Each row has a hidden value; after the row comes its tier, the name of the range that the value falls in. Each part has its own.
[  -9   -5  -76   13   75    3  116 -205  -26 -148   71   25    8   55
  -46   25  -92   27   -5  120  -99   -2  -28   82  -45  -65   37   48
   20  108  -15   26  153    7  -30  -17   50  -40] | Q
[  12 -104  -50  105   69   36  122 -180  -74   85  105  -60   51  128
   53  -23   62   75    7   35  -64  -95  -29   97  -26  -77   10    5
  -89   92   22   28  164   50 -111  -32   62   -4] | M
[-286  -52   24 -186 -126  -95   57  139  135  140  115   87   82  392
 -158  -90  -23 -157   -6  131   34    5  -32   -9   91  -53    9  -59
 -101  -15  -74  205   76  -37 -341 -197   54   23] | Q
[-129  130 -191   -1 -236  173  283  358  115 -174  -86  169 -131 -529
 -253 -149 -166 -404 -156  143   58  -48  -66  172 -315   87   10   39
  447  116  213   -4 -264 -185 -147 -203 -109  270] | U
[-120   87 -213 -120 -269   73   92  307  151 -170 -125  110  -67 -468
 -264 -122 -264 -309 -101  147  140  -53   45  191 -357   52  110   17
  506  115  -12   84 -254 -180  -57  -12  -95  260] | M
[ -15   49 -195  -41 -150  -10  -35   -5   41 -237 -137  190  -52 -193
   70  -38 -376    8  -21   58   72  165   29  208 -243   54   96  132
  240  108  -24   -6  -45   -1   93  240  -28   54] | R
[-144  105 -128  -98 -260  -49  -59  182  162 -130  -48  217  -45 -100
   33   -9 -362  -60  -14   85   22  131   70  300 -362   97  214   30
  296  -47   18  -61 -103 -141  -10  158   13  161] | R
[  45   18   10  179  -50 -184   33  -91 -166 -238  -12  -44  -63  -63
   18   -9 -242  127  122  -67   87  303  123  133 -130   64  -25    5
   16   -5  128 -272   70   17  203  162  -52  155] | Y
[  97  -55   21  238   26 -144   90  -43 -200 -120  -27 -108  -50  -88
   31   -9  -86  140   98 -128   56  225   25   55  -89   33  -56    4
   38   24  174 -257   97  108  101   76  -62  127] | R
[ -89 -168 -152   -1 -192 -109   37  -77 -130 -224  -63  -28  -56 -143
 -104   11 -243  -25  132  -20  129  155   39  198  -86  -54  -99   61
   34  154  -84   17   73  170  133  119   23  119] | Y
[ -55  -47   -7   39   43    1  127  -54  -15   92  120  -18   54  197
  -46  -48   63  -14  -10   68  -45  -47  -32   40   15  -64   14  -17
  -65   38   30   50  122  -10 -194 -117   49   12] | Q
[-111  134   42  -24  -10   19   57  121  167   79   58  203   73  306
   86 -107  -67  -28  -76  105  -87   75  -26   55  -69   69  148   23
   28  -82  155  -54   45 -127 -284  -68   -1   14] | R
[-293 -191  -75 -134 -120 -122  163   16    2    8   52   71  -48  142
 -142    6  -90 -110  -25   88    3    9 -157  -26   99  -80 -142  -31
  -98  147  -82  215  130  141 -213 -224   37  -33] | U
[ -64  -83 -144   66 -159  -36  118  -78  -94 -138   44   64  -85 -112
   41   26 -181  -49   75   -1   32  101  -77  211 -116  -21  -78   55
  -47   92   57   42   58   95   13   27   96   58] | U
[ 121   48  164  281   99 -136   62  194  -85  282   94  -87   31  196
  157  -79  141  161   13 -162   23  149  -19  -47  -88   82   84  -99
    8 -191  297 -252   34  -52 -211  -45  -44  114] | R
[-134  114  150 -256  -42 -229 -152  334  258  207   27  136  196  579
  -49 -174  -50  -94   17   56  161  186  -68 -265  149   21  131  -41
   -9 -165  -70  274   13  -59 -477  -64    6  -75] | E
[ 122 -100  127  157   82 -257  -25  249 -114  417   89 -242   61  176
    4  -57  208  137   40 -194  175   51  -55 -189   -8  -30   49 -171
   51 -133   35   35   14   32 -266  -56  -18   70] | E
[ -80   56 -197 -144  -43    9  -24  -16  123 -202 -249  211  -33 -202
  -28 -137 -410   52 -220  177   79   54   93   30 -202   71  127   98
  388  239 -139   22  -73  -83   75  200 -222   17] | M
[  94   49  -53  134   76   29   91 -155  -63  -36   84   46   12   72
  116  -30  -52   71    1   36  -46   56  -32  102  -69  -14   47   64
  -40   31  102  -25   99  -20  -56   50   59  -28] | Y
[-160   68 -169 -161  -64   76    3   93  174 -157 -288  251    0 -132
  -96 -207 -368    1 -263  203   56   56  160   66 -192   93  149  113
  436  228  -95  -79  -98 -126   14  143 -286   94] | Q
[ -34  -17 -124  -10  -68  -40   13 -159   -9 -191   35   72  -19   -9
   36   72 -230   55   61   73  -61   75   16  236 -179  -31   94   64
   70   62  -41  -13  111   23   64  133   92   19] | Y
[-102   28 -100   -9  -37  168  123   20  100  -48  -77  113   59  -18
  -72 -169  -94  -73 -123  152  -40  -69  101  168 -147   23   96   77
  197  141   56  -91    1  -99 -103  -11 -111  134] | E
[-174   76   14  -59  -40   90  186  -11  127 -102   89  116   90  225
 -129 -137  -31 -205   -5  190  -72  -18  -10   63   35   -7   -5   36
  -74   47  123   29   99  -83 -244 -196   16   60] | M
[ 158  -19   97  372   97 -144  143    3 -257   90   85 -213  -55  -61
   30  -51   75  175   47 -156   73  146   81   24 -110   47  -36 -107
    3  -63  254 -328   43  -36   49   -5  -86  194] | Q
[ -79 -118  -80  -23  -62    2   78  -66  -15   30  109   -2   56  165
  -33   13   13  -61   86   42  -30  -34  -80  143   -4 -110   -1   37
  -87   57  -41  151  146  103 -175  -58  149   -3] | Y
[ -69  -94  -59   16   -5  -45  130 -125  -14  -68  148   -9   -4   80
    3  140  -17    8   82   48 -177  -45 -140  153 -103  -87   45   -2
  -16   36   26   43  199   96 -121  -98  170  -21] | U
[-175   49 -188 -202 -395 -161 -158  329  182  -70  -54  108  -74 -286
 -120   38 -416 -116    9   73  155   55  132  334 -506   65  281  -76
  494  -66 -173   72 -235 -203   35  207   27  264] | E
[ -84 -102 -126   16 -118  -20   80   -8  -12   -3   47   52  -36  -35
   47   48 -103   -9   26   14  -40   -6  -85  201 -163  -36   35   20
   54   61   11   51   69   72  -87    2   96   46] | U
[ -97  -81  -87    2  -45   44  117  -84  -16   46   87   41   34  142
  -25  -58  -17  -52   -4   84  -12  -42  -26  128   -1  -72  -17   34
  -87   93  -14  106  102   23 -151  -64   69   14] | Q
[  10 -161 -113   30  -36    4   28 -118  -74   93   57  -49   66  109
   46  -28   12   30   70  -11   50  -46  -42  125  -13 -111  -10   49
  -83  106  -88  166  125  133 -113   58  110  -11] | E
[ -66 -113  -32    7   -8  -32   80  -49  -19   42   77    3   56  205
    8    7   22    0   67   12  -50   14  -99   72   22  -81   -3   32
  -80   45   10   79  171  130 -187  -65  100  -22] | R
[-136  -53 -200 -162 -146 -103  -80  -97   47 -248 -164  134  -44 -127
  -52  -18 -442   77  -55  125   87  114  125  160 -198   10   92   69
  250  195 -228   38   10    6  168  251  -88   46] | E
[ -27   19 -116    6   46  139  109  -88   44  -53  -55  117   48   24
   -7 -132  -90   -6 -121  136  -43  -37   30   95  -68  -12   64  109
  117  163   17   -6   54  -37  -92   21  -69   11] | Q
[ -60 -105  -24   24 -218 -170 -147  -26  -36 -177  -17  -49   64  112
   53   82 -240  124  285  -98   26  238  170  378 -241    0  135   36
   55  -74  -18 -228  145  128  146  290  101  208] | Y
[  18  -74  -26   31   11  -69   27 -104  -29  -44  116 -120   64   81
  -53   90    0   51  129   18  -82  -37    6  164 -141  -92  117  -23
   64   -1  -38   -6  161   41  -50   24  128   60] | E
[ -54   63  -95   63  -44   61  205  -84    9 -139  113  145  -58  -33
   45    4 -111 -102  -17  106 -106   24 -128  150 -107    5  -10   57
  -28   55  163   27   64  -36 -115 -104   96    0] | U
[  40  -10 -104   86   74  108  101 -142  -31   14    0   84   34   67
   98  -94  -43   64  -79   68  -40  -11  -15   96  -43  -25   37  104
    7  127   47    3   91   12  -89   47  -10  -33] | Y
[ 190   59  -12  199  100  -11   70  -20  -86   21    0  -53   24  -66
   89 -105   -7   85  -12  -47   70   65   -7  -11 -105   28   45   21
   93   23  145  -76   11  -29  -54   74  -50   50] | M
[ 174  -51   -2  171   48  -47   32  -78 -120   10   90 -158   81   49
   47    1   76   61  170  -94   32   45  -26   93  -73  -68   35   20
  -22  -18   75  -16  124   95  -65   73  112   57] | E
[  54   48  -41  125  -27 -146   14 -120 -113 -250  -44   -9  -63 -130
   13  -19 -290  136   46   -4   76  231  138  124 -184   64   34   12
  117   44   57 -216   33  -43  216  199  -80  126] | E
[ -63  -15  -58  -14   -7   27  111  -73   25  -46  102   47   41  133
  -46    0  -27  -64   29   98  -81  -20  -61  117  -38  -67   41   41
  -16   47   20   75  125   12 -156  -75  100   -4] | Y
[  18  -72  -34  151  -42   11  110    3  -60   44   78  -19   20   44
  103    9   36   19   89  -63  -59   28  -78  181 -124  -19   25   28
  -20   -7  161  -79  108   90 -130  -20   97   81] | U

New part:
[ 154  156  136 -287 -122  420 -362  -97 -158  207  237  201  -37 -241
   20   38  -99 -277 -170  255   63 -437   30  -56  471   47 -103   77
  152 -183 -546 -127 -100 -272  146 -211 -108  149] | G
[ -40  223 -226  136  376   87  -33 -185 -151  -55   58   33   89  159
 -124  224 -224 -165 -151 -133 -308 -102  125  386  -95  -51   -6  125
  105   53   40  147   95 -335  326  -52  264 -185] | D
[-226  205 -573  445  237   97 -316 -196 -164  -69  396  235  486  232
 -127   78  -91 -357 -412 -373 -402 -231  112  441   94  204 -334 -151
  425  426  265  280  206 -624  502  -92  529 -127] | N
[-111 -464 -220  548   42 -102 -258  346 -109  -39   91   95   81  118
 -223  305 -159  366  -59 -266 -526  -97   24   51  184  271 -317 -324
  154  351   87   80   10  -66 -314 -154  141  220] | L
[-209  321 -110  391   -6   37   22 -121 -169 -178  293  -29  224   62
 -103   14    5  -86 -292 -244 -442 -486   13  473   68  -48 -425  -64
   -4  353 -201   81 -353 -416  106  220  -84  -66] | N
[ -37 -253 -149 -284  559 -140  137  -15   32   57 -374 -414 -231  147
   74  -75 -227  244  258  -64   -8  272  183   26 -263 -220  276  379
 -108 -111  329   61  147  256  -33  -32 -152  -31] | Z
[  55 -417   23  469  -77  -54 -212  387 -141  -24   44   28  -84  -75
 -240  371 -239  415   36 -142 -380  -30   87  -81  111  307 -147 -368
   32  234   -5   83  -55   48 -292 -103  102  190] | P
[ 126  250  214 -483   72  338  135 -390   47  385    5  131  -19 -306
   52  -28  -88 -426  -17  167  294 -164  -11 -397 -367  -95  -41  -30
  224 -340 -108  112  171 -239  329  -54   71  103] | C
[-424  -75   87 -233   51  200  -91 -522 -213   86  418 -152  108 -286
  115 -215  -69   29 -380   46  -53 -564 -151   53  141 -407 -415 -182
   63   45 -611  145 -327 -170  227  218 -438 -112] | Z
[-170  324 -205  120  238  201 -160 -486 -228   43  400  -65  392 -168
  162 -149 -107 -308 -306 -171 -155 -436   74  285 -117   23 -302 -380
  247  303  -78  426 -174 -492  509  247  176 -141] | N
[-257  324  120  -75  -23  172  112 -453 -160    8  356 -141  101 -240
    8 -129  -54 -167 -301  -28  -59 -468   -6  136 -137 -289 -301 -100
   -7   81 -360  186 -271 -291  367  321 -192 -221] | N
[-172   75 -159  -96  503  -32  249 -308   10   87 -139 -242   96   97
  159 -165  -68  -24   42 -172 -174 -175    2  161 -414 -256 -158   37
   36   78  117  198  -90 -128   10  193 -152   25] | T
[ 145  407   75 -382  -35  308   51 -205   57  220   -5  167   25 -102
   10 -137   33 -515  -84   86  229 -214   34  -98  -25  -27  -60  325
  150 -229  -83 -133   71 -340  276 -145  -63  178] | A
[ 250 -368  -32  -15   -1   29 -148  494  136  269 -252  148 -234   56
 -168  261 -132  152  312   35  -88  143  141 -462   51  298   41   62
  154 -113  257 -124  363  145 -415 -382  188  389] | G
[  70   63 -234  288  304   10 -108  116  -68   74   28  -32   65  121
  -56  265 -178    3  122 -131 -424 -127  213  106 -140  197  -98 -182
  155  191  232  260  119 -179  -34   10  442  -21] | N
[ -82  141  -92  212  394  141   90 -393 -170    7   59  209  228   78
 -144  301 -195 -215 -302 -190 -362 -203 -140  370 -264 -108 -231 -138
  226   23 -136  166  -53 -498  331  -47  176  -32] | P
[ 180 -395   98 -375   33  189 -263  219   61  423  -97   17 -243 -193
   75   67 -132  125  274  254   88 -100   88 -594  171  119  -11  -60
  170 -236 -101  -42  203  200 -340 -267  -25  344] | L
[ 134 -125   78  -15  200  -36  317  168  211  298 -387   13  -66   53
   36   63   37   78  348  -86 -204 -128  -80 -332 -441   47 -259 -104
   84  -49  176  -12  -15    9 -571  -21 -101  505] | T
[  65  441  -14  -88  241  310 -101 -477 -248   13  186   46  209 -167
   79  -33 -176 -421 -301  -29    9 -292   45  377  -22  -25  -30  -16
  132   -2 -253  167 -196 -503  592   36   24  -80] | D
[ 106 -365  132 -109   10  -90  204  257  183  206 -390 -120 -145  -75
   21 -140   13  230  288 -114   85  106  -33 -412 -253   97 -104   14
  -16  -22  254 -115  -43  199 -459  -83 -361  545] | L
[  35  -91  173  -23 -284  304 -323  161 -128  158  289  322 -184 -128
 -281  395 -142   -1 -168  238 -223 -405   -5 -181  499   23 -223   20
  123 -175 -590 -193   56 -148 -113 -285   30   71] | G
[ -82 -373  -50   21  220   27 -203   95 -142   73   55  -79 -200    2
 -160  336 -305  312   25   54 -283  -25  116  -65  121  -63   14  -30
   44  -55 -117   96  157  115  -58 -142  123 -108] | Z
[ -55 -236  -88  349 -114   77 -487  227 -269  -79  317  -70   64 -132
  -14   53 -156  287 -146  -76 -340 -383  115  174  548  247 -263 -308
   25  372 -317   67 -320  -85 -171   -1 -135  132] | P
[ 120   10   96 -209   12  320 -373  -33 -175  262  289   27 -172 -294
  -19  269 -289  -39   28  303  -50 -284  227 -278  201   73   41 -198
  144 -163 -338  196  168  -45  147  -88  302 -144] | C
[ -74 -337 -247  272  341   20 -283  124 -104  180   96  -11   89   66
   51  240 -181  255   98  -80 -533 -318   55  -34   63  141 -310 -448
  235  237  -39  270   19  -64 -349  -28  238  148] | P
[ 103  171  136 -342  -74  175   89 -113   14   77  -78   34 -157 -137
 -149  -58 -124 -251  -87   39  334  127  115 -128  -89  -65  189  418
   -4 -250   46 -139  175 -105  379 -174 -119   25] | D
[ 177 -270  168 -298   47   93   32  248  193  502 -200  -79 -242 -200
  145   36  -39  173  484  204  -16 -205   81 -756 -232   99 -156 -256
  114 -164   29   90  147  247 -613  -27    4  410] | D
[  -1  222 -108  -71  210   30  135 -216  -86 -166 -113  -55  -17   77
 -205  -14 -222 -224 -214 -208  157  301  162  325 -206  -91  284  488
  -34  -56  283  -23  164 -221  626 -123   -5 -172] | D
[ 203   23   62  -58  145   20  277  204  252  377 -329   38  -51   25
   73   54   79  -48  419  -25 -183 -196    2 -433 -443  133 -271 -133
  137  -59  233   33   64  -35 -559   -5   66  494] | A
[ -78  201 -111  -97 -273  223 -249 -146  -93  -13  328  138  145 -162
 -141 -214  -52 -373 -383 -107  282  -62  147   14  247  124  -48  205
  176   90   57  -35  150 -336  610 -159    8  -25] | A
[ 276 -158  -71   61  437   90 -111  154  -25  296 -197   34 -102   11
    7  422 -288   89  335   58 -320  -18  162 -208 -249  222   54 -288
  205  -80  153  253  232  -16 -228 -148  464  154] | T
[  29  -83  185  448 -436    6 -168  528 -115  -66  245   10 -218  -81
 -325  381  -78  350   32   20 -488 -381  147  -64  365  197 -306 -155
 -138  211 -321 -100 -213   27 -445   34   -6   66] | N
[ 249  360  -14 -471  335  310  120 -321  126  409 -228  124  153  -75
  282 -237   53 -566  119   59  202 -241  -37 -161 -302   21  -97  105
  283 -229   63   30   39 -364  100 -107  -26  408] | D
[-158  332   18   22 -190  406 -242 -366 -202  117  571  397  210 -183
 -193  202  -76 -438 -502   66 -167 -579  -64   69  242  -50 -414 -157
  314  -19 -527   75   27 -587  470  -85  213 -131] | A
[ 399   77  196 -167 -165  268 -207  361   52  359  -29  139 -241 -167
  -41  251  -66 -107  308  288  -63 -261  191 -445  189  286  -36  -17
  117 -208 -146  -90  108  -17 -319 -206  209  295] | N
[ 181   46   64  -40  350  -78  284  153   74  138 -342 -264 -264   54
  -24  217 -187  160  419    3 -211   69  217 -129 -484  -29  138   76
 -116 -100  259  140   87  142 -247   96  140   20] | A
[-128  226   64 -183   87  180   11 -310 -164  -16  196  -72  -81 -113
 -111   57 -197 -131 -231   60  -11 -199   95  158   -1 -268   11  212
  -36 -113 -288   53  -13 -185  410   48  -74 -277] | D
[ -30   -2 -206  -91  525   88  185 -348   93  312 -183  112  255   71
  125  -30  -60 -271   27 -194 -100  -82 -107 -106 -565  -30 -232 -200
  374  -10  293  257  185 -315   87  -48  186  257] | G
[ 280 -288   33 -154 -112  161 -308  356   18  198 -137  184 -194  -69
 -150  147 -151    5  102   93  123  135  125 -322  323  297  128  198
  144 -174   62 -224  243   39 -106 -465   26  363] | L
[-124 -130   75   45 -126  250 -359 -170 -300  -17  406  144    6 -240
 -213  217 -260    5 -413   48  -84 -232    3   87  378  -18 -125 -120
  123   -1 -467   34  -52 -226  388 -148  -16 -129] | L
[-128  303 -348  413  280  120  -83 -236 -146  -41  222  238  424  186
  -71  134  -52 -320 -316 -313 -482 -385  -35  475  -52  110 -414 -189
  301  315   17  202  -63 -635  245  -10  294   45] | C
[  51  -82  176   27 -461  228 -393  274 -138  101  356   90 -157 -300
 -154  127 -108  103  -85  169  -59 -370  152 -270  512  205 -184 -131
   21   46 -413  -78  -67  -23 -117 -106  -59  105] | C
[ 246 -155  -71  214  -61  -22 -139  582  108  194 -137   41 -152   75
 -124  247  -57  160  366  -25 -295  -55  231 -320   53  391 -101  -78
   92  104  279  -17  183   75 -512 -168  276  333] | N
[  63  -48  137 -524  404  253  183 -340  151  596 -188   10   16 -187
  336 -105   13 -184  255  194   14 -422 -172 -508 -437 -199 -313 -268
  285 -289 -196  164   -5  -89 -305   42 -120  394] | P

Next part:
[ -74  222  108  -65  141 -100  145  150 -162  151   63  188  128  187
  -67 -180   31   86  -32  -55 -158  280   41 -164   98  -29   19 -205
    1  122  -27  189 -209 -354  377 -250   74   44] | H
[-223 -322  -26  283  214  124 -180 -202 -382  -46 -501 -252 -141  -54
    7   46  216 -246 -117  -24 -556   71  -54  495  366   43  -80 -348
  384 -548  -27 -216 -188  -39   10  300   94 -123] | H
[-142 -211  -16  300  136  151 -175 -167 -165   42 -265 -285  -75  -95
  -32  -87  136  -19 -145   59  -13  -50   47  331  258 -146 -208  -22
  223 -428   95 -215  -34    2   74   57 -101 -141] | S
[ -90   26  144  206  192  -89  -16  226  125  -27  -18  -97  380 -265
 -100  -30 -399  120   94  209  753   14  134    8 -375  -89   61  763
 -311 -440 -189   26    9  241  299  314 -259    8] | V
[ 263  168   88  -80  -93   -9  223  183  -74  -18   -4  110  -40   25
  -96  -84   49  -33   29   91   36  -72 -326  -52  100 -238   92  176
   95  581   49    5 -112   94   88 -191  308   83] | V
[  25   32   91  129  156   21  104   83   23 -205  -48  -91  239 -185
 -224  -48 -331  264  -32  123  385  -72 -130   28  -89 -207  -60  468
  140  187  193  -42  -69  249  118   51 -142  -41] | V
[ -50   65  145 -179  128    0  289   81  -34 -164   37  219  397  175
   86  -66 -170  297   -5  -25   25  163   54 -197 -250  105   87   67
   28  320  102  135  -98  -55  292   57   53 -185] | W
[-266 -212   24  214  456  117  -50 -135 -212 -114  -86  -54  228  149
   40  -48  -23  354 -197  -83 -457  306  291  260   68  283 -246 -543
  246 -694   94  -71 -307 -143  162  -42 -356 -268] | K
[ 294 -217   27  -43 -107  303  443 -103 -218 -328   88  -56   86  296
  -60    4 -128  164  143  169 -214 -257 -138  263  -35 -118  -46  -76
  339  419    7   95  -87  357 -190  123   19 -248] | W
[-125  303  180 -131  170  -84  200  174  -46  -90  -69  249  490   95
   66 -183  -70  184  -57  -61   41  158   41 -246 -226   65  206  125
   -4  198   54  137  -78  -91  438  101  184  -42] | H
[ 185  310   92  -14   27  -39   81  171   58 -129 -229   65  149 -320
  -79 -140  -66   54 -130  -43  125 -183 -226  -83  -17 -187  222  362
  133  456  161 -151  -27  280  155   64  252   78] | V
[-312 -209   36  130  201   10 -129 -112 -310  145 -300  -72  -78  121
   78  -21  252 -161 -107  -59 -398  313   49  208  295   78 -103 -356
  157 -432  -39  -62 -180 -391  235   41  117 -105] | S
[ 184 -246  -23  120 -184  125  -40  -62 -117  149 -214 -218 -357 -126
   32   19  176 -322   39   95   -7 -189  -92  297  237 -221   -7  115
   16  -65 -180 -183   22  107  -72  108  161  -55] | J
[ 295   54  116 -230 -256  -14  257  169   47   78   26  152  -77   27
   96  -17   52 -122  100   64  197  -57 -215 -146  -70 -170  188  344
 -161  612 -122   22   30   38  100  -58  405    1] | J
[  79  -84  106 -155 -154   23  322    6 -135 -108  -78   -6   68   49
 -122   22 -273  -91  164    4   21  -54 -100  -54  -45 -198  152  265
   88  574  -89  199    2   10   93  292  183  -73] | J
[ 220  -85   74 -129  -60  207  412   20  -92 -100  363  141  117  509
   44  -98   64  373   68  221   84    8 -109  -31  -45 -106 -223  -89
  115  491  175  121 -116    4   48 -440   -2 -240] | W
[-196 -177  -17  298  235  122 -178 -135 -140  132  -92 -212    1   19
   -8 -144  105  142 -168   20  -31   91  274  234  208  -41 -296 -223
  106 -626   85 -138 -106 -159  191 -124 -331 -184] | K
[ 194  -43   57  103  -23  141   69   45   24  -49  -35  -81   31  -59
   51  -67   73   71  -30  163  225 -166 -114  193  -39 -135  -23  285
   18  -44  -38 -163    6  287   -8  -16   91  -80] | S
[ 117   61   90  -12  197  113  294    7  -16 -358   72   43  339   10
 -164  -74 -354  501  -96  -28  -77  -21  -40   18 -124  -19  -49   30
  308  340  229   35 -170  240   28  -44 -158 -155] | B
[-290  -36   94   32  171    6  -51   16 -212  277  -25  124  106  396
  264 -167  438  -11  -91   33 -146  384  169    4  109  134 -128 -345
  -95 -473  -62   28 -131 -507  426 -238  136 -136] | S
[-204  -48  150  -87  180   32  269   44 -286 -149  -15  183  361  459
   76  -45   57  122   52   85 -214  283  -71  -23  -76  114  -10 -170
  162   88   56  192 -204 -206  294   33  180 -163] | V
[ 384 -138   64 -166 -303   44  319   79  -87   23   48    4 -303   40
 -105   94  -77 -199  189   99  -18  -91 -330   63  119 -272   93  225
   14  679 -200   76  -61   81 -131  -48  334   30] | K
[-184  510  155  -38  222 -143  125  202 -119  -48 -211  195  578  -73
  -49 -317 -168   52  -71 -191 -110   38  260 -262 -193   30  361   17
   17    2  -47  212  -73  -64  566  352   55   56] | V
[ 243   15  108 -168 -127  -26  216  118   55 -121 -157   72   14 -217
    1   62 -191  -62   44  -39   72  -90 -206  -60 -117  -99  262  394
  -11  553  -75  -42   -9  214   26  223  308  -13] | J
[-256 -315   17  146  175   43 -158 -148 -256   84 -365 -136 -103   -2
  117   49  177 -186 -102  -85 -397  230  100  279  229  121  -63 -288
  131 -516  -89 -140 -148 -241  141  202   70 -157] | K
[ 133 -136  137 -263 -146   55  313   52 -146  -56  -27  205  -43  338
  191   75  229  -84   72   76 -195  165 -362   -9   25    6   83    9
   75  561  -37   31 -100 -120   39 -103  577 -106] | B
[-219  -48  122  -69  270 -136  106   23 -115  -95 -137   86  158  -61
 -153   57 -322  190  -82 -175 -205  403  -24 -110   39   74    4  -37
  154  199  104  106 -245 -298  253   36  -10  -51] | B
[-241  275  117   38  349  -32   98   80 -186  -69 -107  159  510  126
   23 -249  -54  224 -124 -139 -310  200  288  -68 -113  184  119 -303
  110 -311   -9  149 -191 -147  448  141  -83  -80] | H
[   5  159  162  -91   20 -139  242  195  -73 -139 -159   71  270 -159
 -196  -10 -393  -74  131   -3  169   12 -135 -143 -168 -154  294  476
    2  430 -110  196  -58   92  251  383  180   90] | V
[-142 -183   85  -93   43  -48   55   30 -247  198 -155  123  -64  232
  219   44  215 -260   61  -55 -392  345   92   55   74  189  100 -309
 -120 -249 -304   82 -174 -385  256  112  259  -94] | J
[ 382  110    3   -6 -148  127  131   11    5 -135 -228  -75  -95 -310
  -59  -97  -36  -49  -85  -75 -132 -396 -148  123   94 -222  196  147
  222  459   40 -195   17  417  -99  149  198  -21] | J
[  97 -150   85   37  -30  -20   34   70  118   25  -20 -101  -94 -221
 -102   70 -193   78    1  120  494   34 -192   10   -5 -233  -88  573
  -83  240   45 -115   -1   63   47  -85   30  -25] | B
[-330  -13  112  101  138 -201 -117  118 -280  203 -441  -36   94 -142
   14    0  -33 -513  109  -81 -182  241  171   81   20   68  312   64
 -173 -564 -465  133 -101 -265  421  616  187  103] | V
[ -62 -326   17  127  -25   13 -132  -57 -303  191 -426 -162 -356  -75
  110  128  275 -556   54    5 -425  125 -104  413  294   26  112 -144
   18 -471 -422 -128 -117 -130    5  336  358   11] | S
[ 115 -408   64   22 -102  169  243  -85 -120 -119  103 -154 -130  208
 -119  133 -112   90  136  270  238   12 -305  212   87 -252 -255  301
  159  348   59   17  -59   59 -137 -116   56 -168] | B
[-209  153   47   36  209 -127 -149   59  -84  299 -156   91   19  -67
   64 -194  144   11 -201 -209 -187  296  271 -147  183   55   -2 -295
  -74 -252   28  -34 -151 -451  458 -179  -41  -21] | J
[ 164 -322   65  -31   -2  155  270  -73 -137 -288  -26  -61  -83  119
 -111  167 -116  157   33  150  -95   31 -430  232  106 -122 -149  130
  346  498  158  -67 -167  165 -203  -82  182 -150] | S
[-229 -229  127 -119  179  -78  176  -40 -196 -147 -173   62  132   74
  -76  147 -287   62   22 -120 -273  385  -61  -33    7  104   26  -39
  165  223   21  142 -215 -282  181  204   94 -131] | K
[-349 -608   81   54  -18  -61  -60  -98 -321  259 -255 -172 -257  167
   83  257   36 -502  230   99  -71  421   27  245  151   32  -54   66
 -181 -478 -440  116  -88 -486  169  374  171 -111] | K
[-155 -187  145   57  181   60  143  -13   61 -259   15  -75  363    1
  -86   42 -343  403  -18  179  567  105 -110  -13 -230 -109 -181  589
   89  159  267  -14   -5  102  153   63 -131 -212] | S
[  41 -393   -4  146  -62  150   -1 -139 -102  -14 -146 -267 -222  -68
  -67   87  -29  -59   21  153  181  -90 -134  265  184 -238 -201  242
  142   47   72 -162   -4   81  -76   53  -27 -168] | J
